Below is a small trained network, with its code and all its weights. Each question gives an input and a target symbol and asks what happens when units are switched off, that is, made to give their printed mean instead of their output.

import numpy as np


def w(rows, s, z=0):
    codes = np.array(rows[::2]) - 128.0
    scale = np.full(codes.shape[1], s)
    scale[-1] = z or s
    return codes * scale


def softmax(a):
    e = np.exp(a - a.max(-1, keepdims=True))
    return e / e.sum(-1, keepdims=True)


def log_softmax(a):
    a = a - a.max(-1, keepdims=True)
    return a - np.log(np.exp(a).sum(-1, keepdims=True))


def net(x, mask):
    ids = ['ΓΔαζλμω'.index(c) for c in x.split()]
    T = len(ids)
    res = E[ids] + P[:T]
    u = 0
    for l in range(3):
        r = res
        for j in range(3):
            rows = slice(3 * j, 3 * j + 3)
            q, k, v = (r @ M[l][rows].T for M in (Q, K, V))
            z = softmax(np.where(np.tri(T) > 0, q @ k.T / 3**0.5, -1e9)) @ v
            o = O[l][rows]
            res = res + np.where(mask[u + j], z, o[:, -1]) @ o[:, :-1]
        u += 3
    return log_softmax(res[-1] @ U[:, :-1].T + U[:, -1])


Q, K, V, O = {}, {}, {}, {}
E = w([
[141,17,250],'Γ',
[163,10,192],'Δ',
[194,2,144],'α',
[102,250,81],'ζ',
[105,183,84],'λ',
[85,75,98],'μ',
[87,104,211],'ω',
],0.011)
P = w([
[108,205,144],'0',
[104,6,48],'1',
[191,133,104],'2',
[229,157,126],'3',
[61,53,153],'4',
[215,156,102],'5',
[128,228,209],'6',
[80,49,146],'7',
[235,175,89],'8',
[163,199,175],'9',
[55,89,158],'10',
[250,175,83],'11',
],0.012)
Q[0] = w([
[174,52,78],'0.h0',
[88,156,205],'0.h0',
[142,142,142],'0.h0',
[79,112,104],'0.h1',
[84,58,61],'0.h1',
[195,115,112],'0.h1',
[201,90,232],'0.h2',
[23,203,202],'0.h2',
[90,115,254],'0.h2',
],0.0086)
K[0] = w([
[97,207,76],'0.h0',
[238,162,135],'0.h0',
[101,152,146],'0.h0',
[201,96,146],'0.h1',
[99,189,204],'0.h1',
[96,112,61],'0.h1',
[104,1,111],'0.h2',
[14,176,127],'0.h2',
[90,120,210],'0.h2',
],0.009)
V[0] = w([
[2,178,180],'0.h0',
[176,92,184],'0.h0',
[43,96,153],'0.h0',
[153,229,188],'0.h1',
[168,162,172],'0.h1',
[57,130,105],'0.h1',
[159,214,161],'0.h2',
[109,190,158],'0.h2',
[31,109,194],'0.h2',
],0.0083)
O[0] = w([
[115,166,146,110],'0.h0',
[182,103,131,161],'0.h0',
[121,254,105,172],'0.h0',
[76,121,170,36],'0.h1',
[70,107,172,95],'0.h1',
[140,161,97,137],'0.h1',
[98,111,134,1],'0.h2',
[118,133,163,45],'0.h2',
[198,140,172,189],'0.h2',
],0.0079,0.0042)
Q[1] = w([
[183,81,144],'1.h0',
[184,151,79],'1.h0',
[245,157,90],'1.h0',
[106,101,118],'1.h1',
[169,172,64],'1.h1',
[105,182,98],'1.h1',
[113,254,110],'1.h2',
[174,98,178],'1.h2',
[71,218,46],'1.h2',
],0.0099)
K[1] = w([
[131,167,68],'1.h0',
[119,136,178],'1.h0',
[118,127,184],'1.h0',
[174,131,78],'1.h1',
[9,144,99],'1.h1',
[65,237,109],'1.h1',
[247,110,102],'1.h2',
[81,153,98],'1.h2',
[253,124,169],'1.h2',
],0.011)
V[1] = w([
[234,152,35],'1.h0',
[159,27,111],'1.h0',
[160,86,21],'1.h0',
[94,208,126],'1.h1',
[112,80,90],'1.h1',
[99,65,165],'1.h1',
[75,164,52],'1.h2',
[10,136,124],'1.h2',
[2,91,131],'1.h2',
],0.0065)
O[1] = w([
[152,100,69,163],'1.h0',
[39,24,147,97],'1.h0',
[33,116,60,34],'1.h0',
[253,102,165,1],'1.h1',
[83,213,125,137],'1.h1',
[67,112,133,163],'1.h1',
[118,103,88,125],'1.h2',
[49,103,59,116],'1.h2',
[71,174,145,111],'1.h2',
],0.0043,0.0013)
Q[2] = w([
[15,218,203],'2.h0',
[149,132,255],'2.h0',
[91,44,102],'2.h0',
[193,28,135],'2.h1',
[213,112,227],'2.h1',
[158,133,59],'2.h1',
[141,112,48],'2.h2',
[144,97,90],'2.h2',
[89,72,161],'2.h2',
],0.0082)
K[2] = w([
[124,88,10],'2.h0',
[166,113,113],'2.h0',
[85,182,82],'2.h0',
[169,127,194],'2.h1',
[225,200,194],'2.h1',
[49,157,145],'2.h1',
[125,149,61],'2.h2',
[170,80,51],'2.h2',
[163,163,204],'2.h2',
],0.012)
V[2] = w([
[213,57,145],'2.h0',
[95,105,30],'2.h0',
[120,70,101],'2.h0',
[131,246,61],'2.h1',
[190,167,148],'2.h1',
[76,207,157],'2.h1',
[153,91,49],'2.h2',
[51,74,159],'2.h2',
[96,64,134],'2.h2',
],0.011)
O[2] = w([
[110,175,28,156],'2.h0',
[237,77,62,2],'2.h0',
[110,73,46,60],'2.h0',
[149,39,115,140],'2.h1',
[158,113,255,209],'2.h1',
[174,68,133,133],'2.h1',
[111,193,184,157],'2.h2',
[118,41,142,95],'2.h2',
[44,87,128,122],'2.h2',
],0.0075,0.0071)
U = w([
[95,206,126,33],'Γ',
[133,198,90,92],'Δ',
[108,176,59,190],'α',
[127,77,139,64],'ζ',
[160,106,120,145],'λ',
[245,213,80,218],'μ',
[139,149,149,2],'ω',
],0.011,0.0042)

Each question gives the input, a string of symbols that net reads in full, and the target symbol t.
The units are the heads (3 rows each of Q, K, V and O). Each row of codes is followed by its name. A weight is (code - 128) times the scale printed after its matrix; where a second scale follows, it is the last column's (O and U).
mask holds one flag per head, layer by layer. A switched-off head (its flag False) gives its mean, the last column of its rows in O, instead of its output. The means were averaged over made-up inputs and are rounded, as every weight is.
A unit's drop is (log p(t) with every unit on - log p(t) with that unit switched off) / (log p(t) with every unit on - log p(t) with every unit switched off).
The circuit of an input: a set's keep is (log p(t) with only the set's units on - log p(t) with every unit switched off) / (log p(t) with every unit on - log p(t) with every unit switched off). Starting from all 9 units, units are removed one at a time, each time the one whose removal leaves the highest keep (on an exact tie, the one counted first), for as long as the keep stays at least 0.8.
units of the circuit, in order: the units of the circuit, biggest drop first
most important unit: the unit with the biggest drop
heads that matter: for each layer, one digit per head in row order, 1 if its drop is at least 0.15 and else 0, layers parted by /
drop when u is switched off: that unit's drop, to one decimal
input λ μ α μ, target λ: heads that matter : 010 / 001 / 010
input μ ζ μ μ μ μ Δ, target μ: units of the circuit, in order : (2.h0 0.h1)
input Γ μ ζ, target Γ: units of the circuit, in order : (2.h0 1.h0 2.h2 0.h1)
input Γ μ Δ, target Γ: heads that matter : 000 / 000 / 100
input ζ ω Γ, target ζ: units of the circuit, in order : (1.h2 0.h1 2.h2 0.h0)
input α λ μ Δ μ λ, target α: heads that matter : 101 / 100 / 011
input ζ μ Γ Δ α Γ, target ζ: most important unit : 2.h2
input α μ μ μ μ λ, target α: heads that matter : 000 / 100 / 011
input ω μ λ μ α Γ, target ω: heads that matter : 101 / 100 / 110
input α μ Γ Γ, target α: units of the circuit, in order : (1.h0 2.h1 2.h0 0.h0)
input Γ μ ω ζ Γ Γ Γ μ, target α: units of the circuit, in order : (2.h1 1.h0 0.h1 2.h0)
input Γ λ μ μ Γ μ μ μ μ μ μ λ, target Γ: units of the circuit, in order : (2.h0 1.h0 0.h1 0.h2)
input ζ Δ ω μ μ μ ζ μ ω, target ζ: units of the circuit, in order : (2.h2 2.h1 0.h1 1.h2)
input μ μ μ Γ λ ζ μ Γ Δ μ ζ, target μ: units of the circuit, in order : (2.h0)
input μ λ α μ Γ μ μ, target μ: heads that matter : 010 / 000 / 100
input λ μ μ ω λ ω μ Γ ω Γ ω, target λ: units of the circuit, in order : (2.h0 1.h0)
input μ Γ ω μ μ Γ ω, target μ: units of the circuit, in order : (2.h0 0.h2)
input ω λ ω Γ α ω, target ω: heads that matter : 101 / 110 / 110
input Γ Γ μ ζ μ Δ, target Γ: heads that matter : 001 / 000 / 100
input Γ ζ ω μ μ μ ω, target μ: units of the circuit, in order : (2.h0)
input Γ μ α ω α μ μ μ ω, target Γ: drop when 1.h0 is switched off : 0.2
input ζ μ ω Γ μ α Δ α ω ω λ μ, target ζ: drop when 2.h0 is switched off : 0.1
input ω Δ λ ω Γ μ, target ω: drop when 1.h0 is switched off : 0.5
